The symbols move the units like this.
* | π β
HD | JT GD
BB | MF ZJ
NT | ZJ MF
HB | NR LC
LF | BZ LD
ZH | MC HS
CC | SZ BT
ZP | HD CQ
ZJ | CN BB
BL | ZH RT
LC | LF HB
QM | DT GJ
FR | LB BD
TM | ZP ZF
LB | NT GN
JL | HS MC
JT | RH MH
BZ | NH HN
RR | LM HF
HF | DR RR
GJ | BL QM
TC | TM QF
LM | CC TL
MH | GD JT
DR | BB CN
NH | NL HQ
HS | RT ZH
GD | CQ HD
ZF | QF TM
SZ | JL PB
QS | MH RH
HQ | HN NH
HN | LD BZ
LD | HB LF
CN | RR DR
FD | HQ NL
NR | GJ DT
CQ | ZF ZP
BT | TL CC
TL | HF LM
QF | FR TC
MF | GN NT
RH | FD QS
RT | QM BL
PB | BT SZ
NL | QS FD
DT | LC NR
GN | BD LB
MC | PB JL
BD | TC FR

The rows follow the links: the fewer symbols apart two units are, the more alike their rows tend to be.

Rows with their units:
-49	-23	-1	-56	-24	-139	46	-38	-38	11	13	-40	-27	-10	37	9	-97	6	-28	95	-8	21	45	26	-36	47	-28	3	55	-104	32	-54	53	-21	-115	71	-57	-31	7	-45	2	-28	41	-13	46	7	-4	-20	-25	64	100	-11	-12	14 -> GN
10	-8	-10	-43	33	-70	12	-35	27	16	36	-87	-97	-31	69	-26	-119	-79	-15	25	14	-51	25	-13	-61	22	-37	-31	5	-65	42	-22	74	-19	-106	55	-46	-29	-23	-11	0	-19	55	-35	55	-37	-105	60	-69	55	84	-17	20	27 -> BZ
60	11	4	22	-23	-71	-46	-90	83	-8	-62	54	-8	-20	-14	-76	19	5	14	-6	18	-52	14	42	-32	108	-9	-31	-20	69	76	-47	106	91	-29	-70	-45	-14	21	-7	-8	-51	-6	2	68	-50	-29	97	-39	27	32	-27	-26	-40 -> ZJ
-14	5	-46	62	105	71	76	14	-67	-52	32	12	26	-22	-59	76	41	-7	-36	-1	-74	20	-24	32	-14	-94	-1	42	3	26	-24	79	-63	-13	36	-12	72	9	-29	117	18	83	-74	73	-60	20	-14	-17	-96	-72	13	22	-59	0 -> TL
15	29	-44	40	82	110	55	35	-10	-37	20	-2	3	-17	-45	35	68	-2	-11	-52	-76	31	-28	17	14	-110	1	64	-14	34	-30	79	-41	-7	70	-25	96	19	-27	91	7	63	-88	55	-41	8	-17	-9	-29	-76	-41	11	-79	18 -> BT
-40	-27	-19	24	83	-64	82	-47	-79	-42	12	20	50	-14	-34	88	-4	-24	-53	73	-58	52	-9	51	-34	-27	-11	-9	35	-20	-9	18	-36	-9	-33	26	7	-44	-18	71	26	70	-14	80	-49	33	19	-12	-123	-11	100	32	-46	-8 -> DR
-61	28	-47	-12	30	48	84	48	-106	-35	-11	52	32	24	-14	72	38	18	-7	81	-115	60	-8	24	20	-73	-15	33	43	-55	2	25	-33	-49	-10	-2	69	6	3	40	-24	35	-22	42	-66	35	77	-88	-79	-28	17	25	-53	-48 -> RT
57	25	-41	-42	-63	2	-17	11	87	23	-54	1	-32	3	12	-100	20	52	41	-50	-24	22	28	37	6	46	-32	70	-20	41	42	-30	79	61	44	-45	29	19	57	-45	-24	-76	-60	-18	101	-39	-33	8	108	2	-60	-51	-58	12 -> BL
29	26	-6	-70	-20	99	-26	91	34	39	70	-111	-91	29	77	-47	-52	-29	29	-62	50	-40	13	-85	27	-60	-16	1	-13	-53	-13	21	-11	-66	-7	44	23	41	-39	-43	-23	-16	21	-86	16	-30	-45	-8	58	-3	-75	-38	69	52 -> ZP
-26	26	58	41	-42	52	-27	6	-67	-16	-38	109	91	55	-24	50	94	1	24	43	22	-29	-39	-57	79	9	59	-67	4	8	-2	-10	-30	5	-2	-67	-12	17	6	-39	-7	16	52	-21	-78	26	118	-14	-56	-6	-36	54	51	-92 -> QF
51	-5	-26	-48	-76	-79	-47	-22	69	23	-68	17	-5	-8	3	-94	24	57	16	-14	-13	13	21	49	-3	97	-12	32	-2	38	52	-51	90	77	0	-46	-28	4	69	-67	-24	-77	-23	-23	106	-26	-8	15	111	40	-39	-30	-49	-3 -> GJ
66	-26	-51	-2	2	-34	-16	-28	95	6	-5	-35	-19	-48	-13	-82	11	43	2	-95	5	54	28	77	-44	1	-27	57	-34	78	-4	23	20	60	85	-4	25	1	19	23	24	-22	-68	49	73	-21	-84	-3	134	-24	-36	-40	-48	83 -> LM

Each walk starts at a row. The symbols on each line, taken left to right, move it on to the next unit.
Answer with the unit's row; about right is enough.
start -53	23	-7	-28	48	-22	92	-1	-79	-12	-1	26	-9	13	9	52	-13	-43	-9	132	-89	-16	8	3	-8	-12	-36	-4	38	-101	51	-2	53	-36	-100	-4	9	-27	-4	-5	-19	15	28	0	-36	3	44	5	-179	6	97	18	-33	-68
β π π π β β: 53	43	-53	-38	-30	67	-1	40	97	11	-25	-11	-41	-18	5	-93	33	48	44	-81	-41	19	11	23	16	11	-20	68	-25	53	33	5	52	57	74	-32	72	30	28	-23	-20	-74	-64	-12	90	-35	-63	-19	111	-38	-98	-41	-62	34
π β π β π β: -28	-11	-64	-8	27	63	54	57	-24	-29	1	17	49	-15	-33	44	42	39	5	-15	-75	100	-6	31	-4	-100	-7	90	22	10	-54	43	-67	-19	80	21	83	24	9	46	14	26	-80	61	-36	37	23	-93	61	-64	-54	-1	-60	39
start -14	11	-8	-39	34	-78	38	-31	-3	1	33	-50	-86	-10	60	-13	-81	-69	-3	70	-12	-55	38	25	-53	22	-24	-24	10	-84	50	-38	82	-12	-129	15	-29	-26	-14	-15	-2	-1	43	-40	34	-40	-37	59	-133	39	105	5	-8	-20
β β π π: 14	-28	-3	-33	12	-40	-24	-18	57	13	55	-118	-91	-4	68	-47	-113	-55	-18	-47	56	-58	29	-7	-54	6	-27	-12	-17	-43	12	-13	22	-34	-53	73	-47	7	-18	-9	32	-14	51	-55	61	-45	-100	59	12	52	52	-51	60	79
π π π π π π: -28	19	71	28	-51	62	-32	41	-57	3	-13	74	76	52	-39	51	61	4	15	14	55	0	-41	-78	84	-6	63	-40	-13	11	-53	0	-79	-16	34	-51	-2	12	-15	-21	-17	25	34	-18	-95	49	132	-44	17	0	-58	38	65	-49
start 69	-12	-5	14	-18	-77	-44	-75	93	5	-49	5	-42	-26	-10	-92	14	11	15	-37	7	-23	25	65	-57	76	-9	6	-20	79	58	-25	90	104	2	-50	-36	-1	33	8	-1	-62	-36	5	94	-44	-88	80	39	17	7	-29	-43	4
β β β π π: -49	-50	1	-31	15	-124	65	-44	-42	-12	7	19	28	-4	27	51	-81	10	-35	107	-48	36	22	54	-60	18	-29	-2	54	-84	27	-23	38	-8	-115	51	-62	-51	9	-10	12	1	36	40	21	13	21	-17	-52	69	123	4	-12	-4
π π π π β β: 16	10	-23	-90	-42	44	-14	66	42	53	57	-107	-110	24	72	-61	-85	-35	19	-27	27	-29	49	-63	8	-21	-31	18	-15	-80	17	-5	23	-47	-44	61	3	23	-26	-74	-12	-50	55	-94	42	-28	-48	-21	56	25	-49	-47	53	56
start 43	-28	-56	-4	8	1	19	4	56	-1	4	-28	4	-51	-34	-40	-8	49	-13	-92	-30	75	8	65	-27	-44	-20	85	-8	58	-21	43	-24	36	104	19	55	7	29	35	27	-13	-87	51	45	5	-65	-37	126	-44	-69	-25	-58	86
π π π π π: -69	37	-37	-13	53	15	122	25	-97	-28	0	40	39	22	9	93	4	-21	15	104	-104	36	3	7	11	-31	-20	3	38	-71	13	-15	5	-34	-64	-15	53	-6	4	14	-24	25	8	27	-59	23	66	-48	-135	-26	59	21	-64	-67
β β π β β π: -30	28	-14	-34	56	-51	73	-38	-46	-16	13	5	-43	-1	24	22	-37	-51	8	93	-55	-38	13	-3	-39	24	-33	-24	22	-66	44	-23	73	-33	-128	6	-23	-31	-21	-16	-18	-1	40	-27	-10	-18	-3	31	-170	21	116	10	-39	-56
start 39	-46	-2	-31	5	-23	-43	-9	49	39	55	-142	-60	-21	56	-42	-104	-34	-34	-65	66	-33	10	-22	-22	-10	1	0	-19	-23	-15	12	-5	-55	-24	81	-54	1	-17	-25	33	-11	45	-41	44	-21	-106	30	90	40	16	-35	70	94
π β β: 11	-33	21	-15	-19	16	-62	35	47	42	71	-122	-50	-13	57	-26	-77	-18	-14	-77	77	-33	4	-42	10	-38	10	3	-30	-4	-65	30	-66	-41	20	89	-17	-2	-39	-3	37	22	33	-27	11	3	-73	4	124	20	-35	-35	85	102
π β β π: -3	-16	48	16	-52	72	-53	76	-24	18	37	-32	33	28	7	36	-1	11	1	-55	77	11	-37	-79	54	-64	39	-22	-16	-3	-81	33	-116	-73	56	31	14	18	-25	-19	19	31	37	-18	-76	30	52	-57	121	-14	-75	9	88	48
start -42	11	-37	-8	40	63	102	52	-75	-30	-2	30	57	-1	-36	68	38	37	-8	35	-88	89	-16	31	20	-70	-8	59	26	-36	-42	42	-51	-39	49	2	83	11	1	42	-11	28	-56	50	-50	44	66	-91	-8	-55	-23	0	-78	-2
π π β β π β: 6	-12	12	-29	-86	-111	-41	-54	60	22	-91	51	26	5	-14	-75	6	65	13	20	3	16	25	47	-15	105	-6	-9	-3	20	49	-79	79	80	-5	-34	-59	-12	64	-61	-22	-69	23	-12	83	-22	28	5	66	58	4	-27	-5	-24
π β β π π π: 52	52	-68	-30	11	107	17	44	56	-2	-9	-17	-36	-16	-12	-54	33	15	48	-90	-62	28	1	28	8	-52	-22	65	-21	48	13	37	27	33	112	-26	85	50	15	-5	-14	-43	-91	9	33	-21	-51	-10	54	-77	-87	-30	-78	29
start -26	-8	52	15	-47	69	-42	64	-49	7	9	31	73	32	-20	51	39	12	3	-15	52	24	-31	-78	74	-40	42	-30	0	1	-58	15	-118	-56	62	-4	9	26	1	-7	5	25	28	-24	-77	47	102	-55	63	-13	-90	25	87	-1
β π π β β β: 15	-38	33	2	-30	47	-68	42	22	31	50	-86	-1	10	18	-3	-42	-4	-25	-87	101	8	-26	-58	13	-70	28	-4	-21	4	-75	38	-90	-47	53	76	-4	13	-38	-9	26	-4	31	-40	-28	8	-28	-49	144	11	-70	-9	105	84
π π π π π: -24	46	57	45	-40	14	-20	-10	-36	0	-70	112	77	63	-37	28	79	-1	45	65	9	-36	-20	-22	64	68	62	-67	1	19	29	-36	27	33	-16	-89	-31	6	23	-35	-28	22	39	-20	-52	8	111	33	-92	26	-4	37	9	-111
start 42	37	-62	-3	47	118	40	47	22	-13	2	-9	-25	-17	-25	-24	60	10	20	-82	-64	23	-31	36	1	-95	-24	81	-15	55	-7	65	-33	11	92	-27	113	34	-6	46	8	31	-85	29	-6	-23	-50	-6	10	-99	-83	-10	-70	21
π β β π π β: 74	-9	-18	3	-9	-53	-43	-58	120	-10	-43	-25	-36	-46	-1	-75	7	26	-3	-81	16	13	14	75	-47	42	-16	47	-11	80	24	-9	64	78	42	-16	-10	10	9	26	3	-40	-61	19	108	-47	-102	51	88	-4	0	-44	-61	45
π π β π π: -38	-4	-26	68	103	6	51	-3	-54	-57	18	22	53	-25	-55	104	24	-17	-26	43	-79	21	-19	42	-38	-74	0	14	24	11	-29	57	-45	-24	15	6	37	-25	-13	109	15	83	-38	78	-73	22	1	-13	-112	-46	60	36	-61	-17
start -59	-31	-13	5	54	-116	74	-49	-72	-16	8	24	45	-17	-1	67	-49	-16	-41	99	-47	29	4	66	-53	8	-7	-3	47	-50	15	-17	7	-28	-78	46	-46	-57	0	36	19	31	27	59	-20	26	15	-30	-97	38	114	4	-28	-8
β β π π π: -23	-14	-21	-109	-29	-88	50	14	5	36	34	-56	-53	13	88	-25	-105	1	-2	40	0	-8	62	11	-16	47	-57	20	25	-104	26	-51	61	-32	-106	81	-43	-24	9	-68	3	-60	27	-43	54	-23	-36	-35	23	73	52	-36	16	20
β β β π: 9	42	57	33	-39	-29	-28	-39	-9	-14	-73	113	31	34	-37	-20	82	-1	46	44	8	-70	-5	-5	14	97	35	-67	10	29	57	-45	65	69	-39	-87	-22	-2	35	-43	-36	-18	35	-11	-11	-7	65	58	-108	28	25	31	2	-118
